Here is a tiny trained network, its code and every weight. The questions are about switching its units off for an input and a target symbol, where a switched-off unit gives its printed mean instead of its output.

import numpy as np


def w(rows, s, z=0):
    codes = np.array(rows[::2]) - 128.0
    scale = np.full(codes.shape[1], s)
    scale[-1] = z or s
    return codes * scale


def norm(h):
    return h / np.sqrt((h * h).mean(-1, keepdims=True) + 1e-5)


def f(y):
    return y / 2 * (1 + np.tanh(0.7978845608 * (y + 0.044715 * y**3)))


def softmax(a):
    e = np.exp(a - a.max(-1, keepdims=True))
    return e / e.sum(-1, keepdims=True)


def log_softmax(a):
    a = a - a.max(-1, keepdims=True)
    return a - np.log(np.exp(a).sum(-1, keepdims=True))


def net(x, mask):
    ids = ['βγδεζμξσψ'.index(c) for c in x.split()]
    T = len(ids)
    res = E[ids] + P[:T]
    u = 0
    for l in range(2):
        q, k, v = (norm(res) @ M[l].T for M in (Q, K, V))
        z = softmax(np.where(np.tri(T) > 0, q @ k.T / 2**0.5, -1e9)) @ v
        res = res + np.where(mask[u], z, O[l][:, -1]) @ O[l][:, :-1]
        u += 1
        y = f(norm(res) @ A[l][:, :-1].T + A[l][:, -1])
        res = res + np.where(mask[u : u + 4], y, B[l][:, -1]) @ B[l][:, :-1]
        u += 4
    return log_softmax(norm(res)[-1] @ U[:, :-1].T + U[:, -1])


Q, K, V, O, A, B = {}, {}, {}, {}, {}, {}
E = w([
[35,157,105,90,130,149,145],'β',
[140,141,73,227,164,72,129],'γ',
[43,129,98,103,143,148,121],'δ',
[116,90,96,122,115,140,149],'ε',
[180,128,165,156,148,118,129],'ζ',
[155,164,123,105,145,67,254],'μ',
[135,146,132,177,176,134,119],'ξ',
[154,170,62,110,140,66,64],'σ',
[133,146,44,121,180,68,48],'ψ',
],0.0093)
P = w([
[168,191,198,144,89,84,72],'0',
[234,12,59,108,132,146,195],'1',
[214,10,98,83,156,153,185],'2',
[210,2,131,87,172,152,186],'3',
[210,7,154,81,182,158,177],'4',
[197,11,184,69,185,156,183],'5',
[199,2,183,80,187,159,188],'6',
],0.0031)
Q[0] = w([
[114,68,162,138,255,112,223],'L0H1',
[64,53,71,28,95,191,218],'L0H1',
],0.0076)
K[0] = w([
[93,215,215,162,224,148,108],'L0H1',
[201,68,219,69,222,149,255],'L0H1',
],0.0066)
V[0] = w([
[71,86,65,187,250,126,132],'L0H1',
[134,62,103,120,135,140,3],'L0H1',
],0.005)
O[0] = w([
[182,165,115,79,1,164,134,253],'L0H1',
[80,70,174,188,68,162,113,128],'L0H1',
],0.0059,0.0032)
A[0] = w([
[126,58,4,116,94,163,148,93],'L0N1',
[202,155,68,200,158,96,111,102],'L0N2',
[44,101,138,90,3,159,73,2],'L0N3',
[236,32,137,90,149,97,55,75],'L0N4',
],0.0046,0.0023)
B[0] = w([
[48,173,254,53,135,98,127,252],'L0N1',
[160,169,181,69,92,221,123,233],'L0N2',
[171,221,221,146,64,107,190,144],'L0N3',
[40,247,47,149,86,143,133,227],'L0N4',
],0.0049,0.0029)
Q[1] = w([
[54,133,223,101,78,172,141],'L1H1',
[12,93,145,111,157,2,122],'L1H1',
],0.0081)
K[1] = w([
[166,102,189,91,148,254,73],'L1H1',
[137,78,43,74,74,194,183],'L1H1',
],0.0098)
V[1] = w([
[153,115,163,121,209,139,86],'L1H1',
[137,155,159,148,146,1,166],'L1H1',
],0.0056)
O[1] = w([
[60,150,159,87,87,2,122,1],'L1H1',
[225,144,213,221,136,140,84,139],'L1H1',
],0.0084,0.0009)
A[1] = w([
[141,149,41,130,99,240,193,119],'L1N1',
[55,242,95,99,107,155,164,146],'L1N2',
[196,123,18,118,254,123,108,46],'L1N3',
[234,152,146,184,99,138,87,254],'L1N4',
],0.0051,0.0018)
B[1] = w([
[141,125,140,171,132,11,51,255],'L1N1',
[160,154,85,255,163,128,140,227],'L1N2',
[166,160,156,17,149,83,171,158],'L1N3',
[33,110,99,60,137,139,143,245],'L1N4',
],0.0062,0.0041)
U = w([
[182,144,142,51,198,103,201,201],'β',
[133,173,71,72,111,103,2,52],'γ',
[178,82,94,133,168,245,116,73],'δ',
[55,144,101,70,48,129,203,61],'ε',
[102,155,226,123,127,42,96,5],'ζ',
[144,171,207,137,93,220,146,243],'μ',
[130,173,89,251,160,115,154,114],'ξ',
[34,62,101,138,212,171,165,160],'σ',
[122,12,143,181,111,84,98,244],'ψ',
],0.0082,0.0017)

Each question gives the input, a string of symbols that net reads in full, and the target symbol t.
The units are the heads (2 rows each of Q, K, V and O) and the neurons (one row each of A and B). Each row of codes is followed by its name. A weight is (code - 128) times the scale printed after its matrix; where a second scale follows, it is the last column's (O, A, B and U).
mask holds one flag per unit, layer by layer, with each layer's heads first. A switched-off unit (its flag False) gives its mean, the last column of its rows in O or B, instead of its output. The means were averaged over made-up inputs and are rounded, as every weight is.
A unit's drop is (log p(t) with every unit on - log p(t) with that unit switched off) / (log p(t) with every unit on - log p(t) with every unit switched off).
The circuit of an input: a set's keep is (log p(t) with only the set's units on - log p(t) with every unit switched off) / (log p(t) with every unit on - log p(t) with every unit switched off). Starting from all 10 units, units are removed one at a time, each time the one whose removal leaves the highest keep (on an exact tie, the one counted first), for as long as the keep stays at least 0.8.
units of the circuit, in order: the units of the circuit, biggest drop first
most important unit: the unit with the biggest drop
top k neurons: the k neurons with the biggest drops, biggest first
top k neurons in layer l: the k neurons of layer l with the biggest drops, biggest first
input ζ ζ ξ, target ζ: units of the circuit, in order : L1H1; L0H1
input ψ β γ ζ ξ ζ, target ψ: units of the circuit, in order : L0H1; L1N1; L0N1; L1H1
input β γ δ ξ, target β: top 3 neurons : L1N3; L0N2; L0N1
input ε γ γ μ γ δ ξ, target ε: units of the circuit, in order : L0H1; L1H1; L1N4; L0N1
input β ψ ζ μ ε, target β: top 2 neurons : L1N4; L0N2
input ψ β β ζ γ, target ψ: top 2 neurons in layer 1 : L1N1; L1N2
input σ ζ β γ σ, target ξ: units of the circuit, in order : L0N4; L1N2; L0H1
input σ ε σ β δ ε, target ψ: top 2 neurons in layer 0 : L0N2; L0N3
input μ γ β, target β: units of the circuit, in order : L0H1; L1N3
input σ μ γ, target σ: top 4 neurons : L1N4; L1N1; L0N2; L1N2
input ζ σ γ, target ζ: units of the circuit, in order : L0N2; L0H1; L1H1
input ζ ε ψ ψ ψ δ β, target σ: top 2 neurons : L0N4; L0N2
input σ γ γ σ μ ζ, target σ: units of the circuit, in order : L0H1; L0N1; L1N4; L0N4
input μ γ ε δ ξ γ ξ, target μ: top 3 neurons in layer 1 : L1N1; L1N4; L1N2
input σ μ β ψ ξ ψ, target ξ: units of the circuit, in order : L0N4; L0H1; L1N2
input ζ γ δ σ ψ ζ, target ζ: units of the circuit, in order : L0H1; L1H1
input δ σ δ β, target ξ: most important unit : L0N3
input ζ γ ζ β ζ, target ζ: units of the circuit, in order : L1H1; L0H1
input ε ε μ γ, target ε: top 4 neurons : L0N2; L1N4; L1N1; L0N4
input γ ψ ξ δ σ σ, target ξ: units of the circuit, in order : L0N4; L1N2
input ε γ ε ζ γ γ, target ε: units of the circuit, in order : L0H1; L1N4
input ε σ ψ γ ε, target ψ: top 2 neurons : L0N2; L1N1
input σ ζ ε γ, target σ: top neuron : L1N1
input γ ξ ψ δ δ ζ, target γ: top 3 neurons : L0N2; L1N1; L0N4
input δ β ψ σ μ β γ, target δ: units of the circuit, in order : L0N3; L1H1; L0N2; L1N4
input β β δ, target μ: top 4 neurons : L0N3; L0N1; L0N4; L1N4
input ψ ψ δ ε μ ξ, target ψ: top neuron : L0N1
input δ ζ β, target σ: top neuron in layer 0 : L0N4
